Below are the code and all the weights of a small trained network. Each question names an input and a class and asks about switching units off, where a switched-off unit gives its printed mean instead of its output.

import numpy as np


def w(rows, s, z=0):
    codes = np.array(rows[::2]) - 128.0
    scale = np.full(codes.shape[1], s)
    scale[-1] = z or s
    return codes * scale


def norm(h):
    return h / np.sqrt((h * h).mean(-1, keepdims=True) + 1e-5)


def f(y):
    return y / 2 * (1 + np.tanh(0.7978845608 * (y + 0.044715 * y**3)))


def log_softmax(a):
    a = a - a.max(-1, keepdims=True)
    return a - np.log(np.exp(a).sum(-1, keepdims=True))


def net(x, mask):
    res = np.array(x, float).reshape(1, 3) / 4 @ E
    u = 0
    for l in range(4):
        y = f(norm(res) @ A[l][:, :-1].T + A[l][:, -1])
        res = res + np.where(mask[u : u + 12], y, B[l][:, -1]) @ B[l][:, :-1]
        u += 12
    return log_softmax(norm(res)[-1] @ U[:, :-1].T + U[:, -1])


A, B = {}, {}
E = w([
[101,64,153,142,234,73,65,131,81,191],'x0',
[210,59,242,28,80,148,139,150,119,118],'x1',
[221,89,108,186,30,109,160,90,57,251],'x2',
],0.013)
A[0] = w([
[149,134,121,131,134,178,112,138,115,144,9],'L0N0',
[147,202,25,173,175,106,87,134,169,142,2],'L0N1',
[153,184,76,126,64,39,106,137,132,69,36],'L0N2',
[132,133,64,208,168,184,91,174,170,150,74],'L0N3',
[71,220,87,165,113,35,62,65,69,78,22],'L0N4',
[110,111,40,179,202,218,176,171,182,181,40],'L0N5',
[71,139,131,96,104,115,145,116,76,125,34],'L0N6',
[131,183,73,161,87,90,151,82,196,94,24],'L0N7',
[73,167,61,146,60,109,129,136,93,250,80],'L0N8',
[45,177,71,111,196,202,139,173,148,113,56],'L0N9',
[136,100,106,183,254,71,120,103,201,189,25],'L0N10',
[129,121,116,139,141,105,154,119,123,108,38],'L0N11',
],0.007,0.0072)
B[0] = w([
[139,166,32,131,173,228,123,252,217,206,88],'L0N0',
[102,89,116,212,172,173,182,128,128,109,190],'L0N1',
[88,128,137,98,99,148,74,147,78,146,125],'L0N2',
[134,88,107,166,164,194,183,148,132,125,183],'L0N3',
[115,97,113,162,170,149,204,117,135,118,192],'L0N4',
[111,71,107,160,168,191,188,133,149,134,164],'L0N5',
[91,178,99,113,120,209,108,199,152,209,87],'L0N6',
[84,140,148,104,116,166,98,171,29,144,171],'L0N7',
[199,128,146,212,172,126,88,96,153,60,255],'L0N8',
[235,128,154,206,120,103,81,90,155,98,250],'L0N9',
[104,160,137,102,68,170,91,148,44,126,200],'L0N10',
[134,114,99,137,152,214,110,170,174,160,89],'L0N11',
],0.019,0.0041)
A[1] = w([
[57,163,39,170,145,100,157,115,140,177,77],'L1N0',
[84,123,91,149,223,85,83,138,103,217,2],'L1N1',
[103,204,43,151,55,167,160,131,170,105,74],'L1N2',
[108,163,103,124,165,135,116,151,157,88,90],'L1N3',
[133,186,82,115,103,145,151,128,129,120,57],'L1N4',
[149,147,56,183,102,104,148,119,133,229,22],'L1N5',
[73,155,102,117,103,149,109,161,102,152,74],'L1N6',
[70,158,95,103,105,3,154,81,106,107,94],'L1N7',
[135,135,125,163,127,133,132,81,75,89,102],'L1N8',
[65,194,99,118,198,132,97,146,183,88,47],'L1N9',
[146,82,159,107,149,194,157,174,167,173,45],'L1N10',
[143,140,77,176,92,119,136,121,125,201,68],'L1N11',
],0.024,0.004)
B[1] = w([
[141,138,172,235,253,220,206,156,45,118,176],'L1N0',
[63,200,135,120,22,215,65,157,31,146,182],'L1N1',
[83,176,150,142,79,207,80,162,3,143,186],'L1N2',
[168,125,120,165,141,66,108,79,118,85,176],'L1N3',
[95,131,155,144,90,178,103,122,88,141,144],'L1N4',
[175,65,138,169,112,47,41,53,156,53,174],'L1N5',
[140,150,36,81,98,122,160,111,161,130,131],'L1N6',
[97,123,60,148,146,165,156,149,187,155,150],'L1N7',
[66,141,90,108,119,106,132,151,209,147,254],'L1N8',
[219,62,122,177,78,10,46,46,121,124,194],'L1N9',
[174,168,80,56,159,126,173,117,138,131,136],'L1N10',
[197,129,118,158,120,28,98,63,100,105,172],'L1N11',
],0.019,0.017)
A[2] = w([
[71,102,215,49,159,136,52,164,108,214,43],'L2N0',
[163,113,151,126,109,46,67,82,161,124,112],'L2N1',
[142,137,205,10,150,109,188,176,162,151,79],'L2N2',
[99,158,93,117,138,102,125,182,167,189,39],'L2N3',
[148,90,209,28,147,158,170,125,147,140,2],'L2N4',
[98,143,60,88,189,128,203,173,250,160,130],'L2N5',
[87,188,166,96,32,185,78,180,76,124,51],'L2N6',
[31,114,83,83,126,114,150,163,224,148,171],'L2N7',
[121,67,104,117,142,158,138,145,151,151,113],'L2N8',
[69,164,200,59,40,171,61,175,24,147,80],'L2N9',
[168,76,178,15,100,115,158,122,162,83,26],'L2N10',
[191,124,159,34,155,122,202,185,128,134,60],'L2N11',
],0.017,0.0038)
B[2] = w([
[90,120,113,158,24,162,90,190,72,65,151],'L2N0',
[163,155,134,94,109,76,114,160,195,89,249],'L2N1',
[192,88,99,233,188,174,152,121,58,100,163],'L2N2',
[116,32,92,95,94,147,136,121,119,80,135],'L2N3',
[78,75,126,221,179,104,162,155,132,153,160],'L2N4',
[140,99,72,30,145,125,199,141,241,159,151],'L2N5',
[89,89,96,59,102,182,45,168,66,219,203],'L2N6',
[112,163,145,26,144,151,199,164,195,126,150],'L2N7',
[135,194,151,135,93,148,168,142,175,93,130],'L2N8',
[71,250,105,21,79,182,159,130,33,162,221],'L2N9',
[98,119,125,237,199,145,65,112,67,120,175],'L2N10',
[96,126,200,197,190,174,218,127,136,124,162],'L2N11',
],0.018,0.019)
A[3] = w([
[172,106,152,91,131,113,153,103,98,153,100],'L3N0',
[150,101,165,105,136,132,195,96,104,191,84],'L3N1',
[199,43,152,153,29,65,178,55,133,168,132],'L3N2',
[145,101,116,215,158,172,199,111,86,159,66],'L3N3',
[86,125,64,185,188,159,137,85,127,154,52],'L3N4',
[188,85,148,120,99,79,149,108,122,161,73],'L3N5',
[192,26,141,126,96,84,92,98,143,123,130],'L3N6',
[145,115,143,163,79,101,132,100,165,225,114],'L3N7',
[87,121,73,231,143,176,150,117,129,148,52],'L3N8',
[138,137,180,110,111,158,101,99,143,170,77],'L3N9',
[141,138,119,119,96,115,188,104,91,200,89],'L3N10',
[168,176,188,123,104,99,162,92,144,251,2],'L3N11',
],0.02,0.0044)
B[3] = w([
[96,237,61,199,137,146,115,138,143,115,125],'L3N0',
[100,121,135,222,27,121,161,132,169,177,133],'L3N1',
[125,155,151,123,164,95,66,178,141,45,224],'L3N2',
[133,112,101,162,173,177,172,93,157,134,249],'L3N3',
[125,82,188,153,112,144,148,169,147,164,217],'L3N4',
[91,82,14,195,113,106,69,114,145,129,172],'L3N5',
[209,156,186,93,102,118,126,2,104,149,246],'L3N6',
[94,167,159,150,151,106,97,151,133,108,144],'L3N7',
[141,69,180,74,211,105,172,175,126,165,250],'L3N8',
[44,88,132,97,157,105,150,84,82,93,135],'L3N9',
[140,72,163,138,39,137,126,149,135,126,149],'L3N10',
[40,196,120,165,214,133,72,185,143,109,125],'L3N11',
],0.019,0.015)
U = w([
[202,160,132,129,103,2,18,50,162,32,197],'0',
[113,76,142,210,227,172,169,144,81,120,250],'1',
[50,190,82,35,32,173,50,149,17,146,86],'2',
[116,128,74,26,111,115,167,133,230,120,35],'3',
],0.0093,0.0013)

Each question gives the input, the list of numbers given to net, and the class t.
The units are the neurons (one row each of A and B). Each row of codes is followed by its name. A weight is (code - 128) times the scale printed after its matrix; where a second scale follows, it is the last column's (A, B and U).
mask holds one flag per neuron, layer by layer. A switched-off neuron (its flag False) gives its mean, the last column of its row in B, instead of its output. The means were averaged over made-up inputs and are rounded, as every weight is.
A unit's drop is (log p(t) with every unit on - log p(t) with that unit switched off) / (log p(t) with every unit on - log p(t) with every unit switched off).
The circuit of an input: a set's keep is (log p(t) with only the set's units on - log p(t) with every unit switched off) / (log p(t) with every unit on - log p(t) with every unit switched off). Starting from the 12 units with the biggest drops (on a tie, the unit counted first), units are removed one at a time, each time the one whose removal leaves the highest keep (on an exact tie, the one counted first), for as long as the keep stays at least 0.8.
circuit, biggest first: the units of the circuit, biggest drop first
most important unit: the unit with the biggest drop
k most important neurons: the k neurons with the biggest drops, biggest first
top k neurons in layer l: the k neurons of layer l with the biggest drops, biggest first
drop of u: that unit's drop, to one decimal
input [-6,-4,2], class 2: circuit, biggest first	L1N2
input [6,-5,0], class 2: 3 most important neurons	L1N1, L0N10, L2N9
input [5,-1,5], class 0: 3 most important neurons	L1N2, L1N5, L0N7
input [3,2,1], class 3: 3 most important neurons	L1N7, L1N2, L0N3
input [8,2,8], class 0: 2 most important neurons	L1N5, L1N11
input [-3,3,1], class 3: 2 most important neurons	L1N7, L0N3
input [-8,6,-7], class 2: 3 most important neurons	L0N8, L1N2, L1N5
input [4,-2,-2], class 2: 2 most important neurons	L0N8, L1N1
input [0,-5,5], class 0: 2 most important neurons	L1N5, L0N8
input [-4,-2,2], class 2: 2 most important neurons	L0N9, L1N2
input [-3,-1,0], class 3: 2 most important neurons	L0N7, L1N6
input [2,-8,8], class 0: 3 most important neurons	L1N5, L1N11, L0N8
input [-8,7,-4], class 2: 3 most important neurons	L2N9, L0N9, L0N8
input [0,5,-1], class 1: most important unit	L1N1
input [-7,-6,0], class 2: top 2 neurons in layer 0	L0N7, L0N2
input [-1,1,-3], class 3: top 2 neurons in layer 0	L0N8, L0N9
input [-3,-1,-1], class 3: drop of L1N2	0.1
input [0,-2,-2], class 3: drop of L0N9	0.5
input [-4,6,-5], class 1: drop of L1N9	0.1
input [5,-2,-1], class 2: circuit, biggest first	L1N1
input [-8,3,-7], class 2: top 2 neurons in layer 1	L1N2, L1N5
input [-2,0,3], class 3: top 2 neurons in layer 1	L1N9, L1N8
